Below are the code and all the weights of a small trained network. Each question names an input and a target symbol and asks about switching units off, where a switched-off unit gives its printed mean instead of its output.

import numpy as np


def w(rows, s, z=0):
    codes = np.array(rows[::2]) - 128.0
    scale = np.full(codes.shape[1], s)
    scale[-1] = z or s
    return codes * scale


def f(y):
    return np.maximum(y, 0)


def softmax(a):
    e = np.exp(a - a.max(-1, keepdims=True))
    return e / e.sum(-1, keepdims=True)


def log_softmax(a):
    a = a - a.max(-1, keepdims=True)
    return a - np.log(np.exp(a).sum(-1, keepdims=True))


def net(x, mask):
    ids = ['αβγδεημξπσφψ'.index(c) for c in x.split()]
    T = len(ids)
    res = E[ids] + P[:T]
    r = res
    for j in range(2):
        rows = slice(4 * j, 4 * j + 4)
        q, k, v = (r @ M[0][rows].T for M in (Q, K, V))
        z = softmax(np.where(np.tri(T) > 0, q @ k.T / 4**0.5, -1e9)) @ v
        o = O[0][rows]
        res = res + np.where(mask[j], z, o[:, -1]) @ o[:, :-1]
    y = f(res @ A[0][:, :-1].T + A[0][:, -1])
    res = res + np.where(mask[2:14], y, B[0][:, -1]) @ B[0][:, :-1]
    return log_softmax(res[-1] @ U[:, :-1].T + U[:, -1])


Q, K, V, O, A, B = {}, {}, {}, {}, {}, {}
E = w([
[219,143,2],'α',
[175,121,92],'β',
[160,139,118],'γ',
[193,137,100],'δ',
[196,70,132],'ε',
[132,157,164],'η',
[145,141,170],'μ',
[100,199,88],'ξ',
[146,157,160],'π',
[135,89,231],'σ',
[126,166,196],'φ',
[150,149,131],'ψ',
],0.018)
P = w([
[251,254,172],'0',
[195,161,177],'1',
[199,187,215],'2',
[177,133,225],'3',
[167,99,226],'4',
[130,83,234],'5',
[119,40,239],'6',
[113,55,233],'7',
[95,24,248],'8',
[102,22,236],'9',
],0.0037)
Q[0] = w([
[13,255,121],'head 0',
[158,11,45],'head 0',
[4,220,142],'head 0',
[18,201,130],'head 0',
[137,102,70],'head 1',
[109,138,40],'head 1',
[14,185,76],'head 1',
[18,253,87],'head 1',
],0.0077)
K[0] = w([
[106,248,47],'head 0',
[118,61,96],'head 0',
[65,179,65],'head 0',
[115,226,82],'head 0',
[131,44,98],'head 1',
[112,96,59],'head 1',
[194,242,2],'head 1',
[174,188,39],'head 1',
],0.009)
V[0] = w([
[65,160,146],'head 0',
[254,169,114],'head 0',
[162,54,65],'head 0',
[47,98,147],'head 0',
[248,62,73],'head 1',
[94,168,32],'head 1',
[61,4,199],'head 1',
[231,109,161],'head 1',
],0.0072)
O[0] = w([
[71,95,9,63],'head 0',
[76,121,146,254],'head 0',
[111,90,196,155],'head 0',
[90,145,87,50],'head 0',
[221,30,104,232],'head 1',
[41,18,1,61],'head 1',
[239,217,196,89],'head 1',
[170,221,234,242],'head 1',
],0.0057,0.0068)
A[0] = w([
[2,113,125,255],'neuron 0',
[85,115,209,253],'neuron 1',
[114,201,127,138],'neuron 2',
[204,43,198,145],'neuron 3',
[190,95,162,122],'neuron 4',
[97,109,212,127],'neuron 5',
[129,109,236,82],'neuron 6',
[199,148,182,90],'neuron 7',
[174,131,41,95],'neuron 8',
[160,122,59,105],'neuron 9',
[210,115,42,45],'neuron 10',
[93,120,96,248],'neuron 11',
],0.0097,0.0081)
B[0] = w([
[162,47,207,138],'neuron 0',
[167,146,169,205],'neuron 1',
[55,100,230,151],'neuron 2',
[183,135,40,250],'neuron 3',
[146,138,46,209],'neuron 4',
[37,84,179,174],'neuron 5',
[53,143,92,199],'neuron 6',
[85,109,66,226],'neuron 7',
[85,179,191,171],'neuron 8',
[51,58,174,162],'neuron 9',
[1,113,155,180],'neuron 10',
[203,52,221,157],'neuron 11',
],0.0095,0.015)
U = w([
[44,73,62,167],'α',
[152,109,94,89],'β',
[154,130,132,255],'γ',
[150,128,82,103],'δ',
[98,133,25,159],'ε',
[113,137,175,88],'η',
[84,156,125,124],'μ',
[127,88,155,150],'ξ',
[108,146,153,99],'π',
[35,245,64,122],'σ',
[76,145,178,11],'φ',
[133,124,141,99],'ψ',
],0.012,0.0085)

Each question gives the input, a string of symbols that net reads in full, and the target symbol t.
The units are the heads (4 rows each of Q, K, V and O) and the neurons (one row each of A and B). Each row of codes is followed by its name. A weight is (code - 128) times the scale printed after its matrix; where a second scale follows, it is the last column's (O, A, B and U).
mask holds one flag per unit, heads first, then neurons. A switched-off unit (its flag False) gives its mean, the last column of its rows in O or B, instead of its output. The means were averaged over made-up inputs and are rounded, as every weight is.
A unit's drop is (log p(t) with every unit on - log p(t) with that unit switched off) / (log p(t) with every unit on - log p(t) with every unit switched off).
The circuit of an input: a set's keep is (log p(t) with only the set's units on - log p(t) with every unit switched off) / (log p(t) with every unit on - log p(t) with every unit switched off). Starting from the 12 units with the biggest drops (on a tie, the unit counted first), units are removed one at a time, each time the one whose removal leaves the highest keep (on an exact tie, the one counted first), for as long as the keep stays at least 0.8.
circuit, biggest first: the units of the circuit, biggest drop first
top k neurons: the k neurons with the biggest drops, biggest first
heads that matter: for each layer, one digit per head in row order, 1 if its drop is at least 0.15 and else 0, layers parted by /
drop when u is switched off: that unit's drop, to one decimal
input δ σ γ α γ, target σ: circuit, biggest first -> [head 1; neuron 11]
input α σ δ γ δ, target σ: heads that matter -> 01
input δ σ ξ α γ α α σ δ, target σ: circuit, biggest first -> [head 1; neuron 7; neuron 6]
input μ μ α σ ξ δ β α σ α, target σ: heads that matter -> 11
input ψ η γ γ α σ α α μ, target σ: top 2 neurons -> [neuron 6; neuron 11]
input α σ φ, target σ: top 4 neurons -> [neuron 6; neuron 11; neuron 7; neuron 9]
input α δ α α, target α: heads that matter -> 01
input γ γ γ ε, target ε: heads that matter -> 00
input σ σ α γ σ δ α μ γ, target σ: circuit, biggest first -> [head 1; neuron 6]
input γ α α γ α α, target α: top 2 neurons -> [neuron 10; neuron 1]
input σ α σ η α γ σ α φ φ, target σ: circuit, biggest first -> [neuron 6; head 1]
input δ α σ μ π, target σ: circuit, biggest first -> [head 1; neuron 6]
input α ε γ, target ε: top neuron -> [neuron 11]
input α δ ξ α α ψ, target ξ: top neuron -> [neuron 0]
input σ α η, target σ: top 2 neurons -> [neuron 6; neuron 11]
input α ε α σ α μ η, target σ: drop when neuron 5 is switched off -> -0.1
input α γ γ σ α ε π μ σ μ, target σ: drop when head 1 is switched off -> 0.7
input ε α α α γ, target ε: drop when head 1 is switched off -> 0.2
